Below are the code and all the weights of a small trained network. Each question names an input and a class and asks about switching units off, where a switched-off unit gives its printed mean instead of its output.

import numpy as np


def w(rows, s, z=0):
    codes = np.array(rows[::2]) - 128.0
    scale = np.full(codes.shape[1], s)
    scale[-1] = z or s
    return codes * scale


def norm(h):
    return h / np.sqrt((h * h).mean(-1, keepdims=True) + 1e-5)


def f(y):
    return np.maximum(y, 0)


def log_softmax(a):
    a = a - a.max(-1, keepdims=True)
    return a - np.log(np.exp(a).sum(-1, keepdims=True))


def net(x, mask):
    res = np.array(x, float).reshape(1, 8) / 4 @ E
    u = 0
    for l in range(2):
        y = f(norm(res) @ A[l][:, :-1].T + A[l][:, -1])
        res = res + np.where(mask[u : u + 13], y, B[l][:, -1]) @ B[l][:, :-1]
        u += 13
    return log_softmax(norm(res)[-1] @ U[:, :-1].T + U[:, -1])


A, B = {}, {}
E = w([
[100,122,140,100,71,107,146,167,106,99,110,96],'x0',
[106,117,152,148,70,124,162,116,145,228,127,207],'x1',
[73,179,106,110,105,102,119,108,140,83,147,167],'x2',
[138,93,104,117,65,171,153,140,62,132,59,107],'x3',
[176,94,184,201,55,77,146,140,134,197,195,131],'x4',
[138,130,140,155,89,101,105,4,132,105,114,74],'x5',
[133,115,117,113,78,104,176,114,109,90,180,159],'x6',
[128,84,125,194,167,131,163,83,169,106,150,180],'x7',
],0.0022)
A[0] = w([
[161,45,180,206,79,158,165,116,110,191,103,93,72],'L0N1',
[176,120,140,65,178,167,114,177,93,71,125,24,113],'L0N2',
[114,117,83,172,128,144,208,102,172,92,90,180,141],'L0N3',
[64,203,113,54,168,148,96,161,164,37,165,135,29],'L0N4',
[186,170,169,124,94,90,128,65,153,153,191,88,89],'L0N5',
[54,130,145,110,78,127,168,122,134,180,84,154,13],'L0N6',
[137,121,95,108,4,135,161,157,72,81,142,124,145],'L0N7',
[164,142,153,82,160,133,151,180,98,100,112,47,162],'L0N8',
[130,174,131,87,80,137,102,39,111,111,70,46,120],'L0N9',
[104,52,144,149,162,94,200,66,90,83,148,156,39],'L0N10',
[190,85,149,189,171,177,137,101,159,234,102,174,254],'L0N11',
[109,115,75,129,165,197,138,157,127,99,53,137,118],'L0N12',
[151,156,129,175,201,109,73,88,175,84,162,120,44],'L0N13',
],0.003,0.00097)
B[0] = w([
[97,158,75,157,167,62,66,172,117,85,212,61,234],'L0N1',
[203,119,93,157,90,129,66,162,15,196,146,83,232],'L0N2',
[189,116,62,136,193,188,105,102,111,123,72,103,179],'L0N3',
[169,55,107,222,137,62,123,127,126,112,122,62,215],'L0N4',
[119,58,86,107,141,179,99,144,102,128,4,123,205],'L0N5',
[179,163,94,104,120,181,149,196,57,149,135,163,176],'L0N6',
[106,186,173,151,220,73,160,110,189,126,91,109,216],'L0N7',
[131,67,91,162,123,168,70,110,93,159,144,106,207],'L0N8',
[105,145,121,131,146,77,178,231,114,144,195,156,230],'L0N9',
[146,113,68,128,135,175,63,67,185,107,93,113,172],'L0N10',
[136,146,94,129,139,24,150,154,141,38,171,64,254],'L0N11',
[151,150,155,104,103,195,53,100,72,151,79,101,200],'L0N12',
[88,177,168,82,164,122,235,117,172,97,101,183,197],'L0N13',
],0.003)
A[1] = w([
[128,151,138,123,114,123,139,200,85,193,150,123,184],'L1N1',
[146,59,112,140,140,124,212,95,128,74,167,163,77],'L1N2',
[165,95,173,175,160,102,149,150,186,113,182,126,18],'L1N3',
[97,149,136,127,159,110,106,67,189,96,99,136,49],'L1N4',
[124,162,158,134,208,139,67,109,182,169,136,110,163],'L1N5',
[153,108,139,155,173,156,162,163,140,141,142,169,147],'L1N6',
[115,84,138,184,81,111,108,62,151,165,158,133,37],'L1N7',
[143,120,134,121,130,146,148,53,173,79,96,148,5],'L1N8',
[154,106,140,84,74,253,92,95,92,166,79,167,37],'L1N9',
[167,98,123,164,114,110,86,82,108,137,122,71,79],'L1N10',
[113,139,99,147,159,128,136,94,149,79,98,78,220],'L1N11',
[80,129,145,87,70,105,118,121,74,98,125,77,120],'L1N12',
[145,95,112,153,130,115,152,166,156,142,174,180,55],'L1N13',
],0.0045,0.0012)
B[1] = w([
[111,115,151,101,131,179,125,58,137,105,152,147,252],'L1N1',
[129,131,98,194,131,99,104,105,168,108,22,123,185],'L1N2',
[75,208,130,69,121,118,152,137,90,142,71,165,205],'L1N3',
[132,80,170,117,73,179,173,90,145,145,108,152,182],'L1N4',
[149,94,66,203,61,103,161,96,147,53,71,133,199],'L1N5',
[129,101,147,113,83,93,121,106,108,127,195,95,169],'L1N6',
[192,106,56,135,222,147,72,174,71,59,103,54,176],'L1N7',
[114,109,183,89,93,162,160,101,197,124,148,175,163],'L1N8',
[43,227,183,36,241,215,165,35,103,174,2,206,166],'L1N9',
[150,92,109,137,175,135,89,166,108,104,124,101,250],'L1N10',
[169,83,161,125,60,175,96,139,141,207,194,109,251],'L1N11',
[158,141,90,192,195,68,127,145,187,118,130,176,211],'L1N12',
[105,164,179,97,112,121,126,165,103,177,165,111,174],'L1N13',
],0.0044,0.0035)
U = w([
[199,88,68,177,156,110,52,176,86,99,129,27,241],'0',
[83,202,139,140,104,32,186,165,157,137,149,177,128],'1',
[150,66,120,162,72,166,154,38,245,85,96,158,108],'2',
[82,146,191,36,91,171,151,172,91,183,234,162,8],'3',
[93,176,130,41,180,254,113,99,77,161,46,164,110],'4',
],0.0071,0.0014)

Each question gives the input, the list of numbers given to net, and the class t.
The units are the neurons (one row each of A and B). Each row of codes is followed by its name. A weight is (code - 128) times the scale printed after its matrix; where a second scale follows, it is the last column's (A, B and U).
mask holds one flag per neuron, layer by layer. A switched-off neuron (its flag False) gives its mean, the last column of its row in B, instead of its output. The means were averaged over made-up inputs and are rounded, as every weight is.
A unit's drop is (log p(t) with every unit on - log p(t) with that unit switched off) / (log p(t) with every unit on - log p(t) with every unit switched off).
The circuit of an input: a set's keep is (log p(t) with only the set's units on - log p(t) with every unit switched off) / (log p(t) with every unit on - log p(t) with every unit switched off). Starting from the 12 units with the biggest drops (on a tie, the unit counted first), units are removed one at a time, each time the one whose removal leaves the highest keep (on an exact tie, the one counted first), for as long as the keep stays at least 0.8.
circuit, biggest first: the units of the circuit, biggest drop first
k most important neurons: the k neurons with the biggest drops, biggest first
top k neurons in layer l: the k neurons of layer l with the biggest drops, biggest first
input [-4,-3,4,-7,-7,-6,7,-7], class 0: most important neuron => (L0N4)
input [-8,1,5,-6,5,2,3,-2], class 2: circuit, biggest first => (L0N5, L1N4, L0N2)
input [6,-2,0,-1,2,-5,0,6], class 1: 3 most important neurons => (L1N2, L1N3, L0N5)
input [-3,3,5,4,4,2,4,8], class 0: 3 most important neurons => (L1N7, L0N13, L0N1)
input [-8,7,3,0,1,-8,-5,-2], class 3: circuit, biggest first => (L1N13, L1N6)
input [8,-5,4,7,-2,0,-7,7], class 4: circuit, biggest first => (L0N12, L0N11)
input [-2,5,-5,4,5,-4,-1,5], class 1: circuit, biggest first => (L0N11, L1N3)
input [-7,-8,5,7,-6,7,-1,6], class 2: circuit, biggest first => (L1N8, L1N4)
input [-4,-8,-5,4,-1,-3,5,-1], class 4: circuit, biggest first => (L1N9, L0N11, L0N1, L0N12)
input [2,-2,8,8,-1,-6,1,4], class 4: 2 most important neurons => (L0N11, L0N12)
input [-3,-1,6,0,-1,2,4,-5], class 1: 2 most important neurons => (L0N9, L0N2)
input [0,4,-5,-8,4,0,-7,5], class 1: circuit, biggest first => (L1N3, L0N11)
input [-6,7,8,2,3,3,-8,3], class 0: top 3 neurons in layer 1 => (L1N7, L1N1, L1N9)
input [2,7,0,6,-1,3,-6,1], class 0: circuit, biggest first => (L0N1)
input [-8,-2,4,-7,4,-6,-8,5], class 1: top 3 neurons in layer 1 => (L1N3, L1N13, L1N1)
input [6,3,-4,-2,-2,2,5,-6], class 1: top 2 neurons in layer 1 => (L1N12, L1N11)
input [1,-3,0,-2,-6,-5,0,8], class 2: 2 most important neurons => (L0N13, L0N1)
input [4,0,2,2,-3,-4,-2,1], class 4: 4 most important neurons => (L0N12, L1N9, L0N11, L0N1)
input [5,8,1,0,6,2,5,3], class 0: 2 most important neurons => (L1N7, L0N9)
input [-4,5,0,3,2,-7,-2,5], class 3: circuit, biggest first => (L1N13)
input [2,1,-3,-8,3,8,-8,3], class 2: top 2 neurons in layer 0 => (L0N13, L0N2)
input [5,5,-2,2,-4,1,0,3], class 4: top 2 neurons in layer 0 => (L0N6, L0N12)
input [4,0,4,-5,-3,7,6,-7], class 1: 2 most important neurons => (L0N9, L1N7)
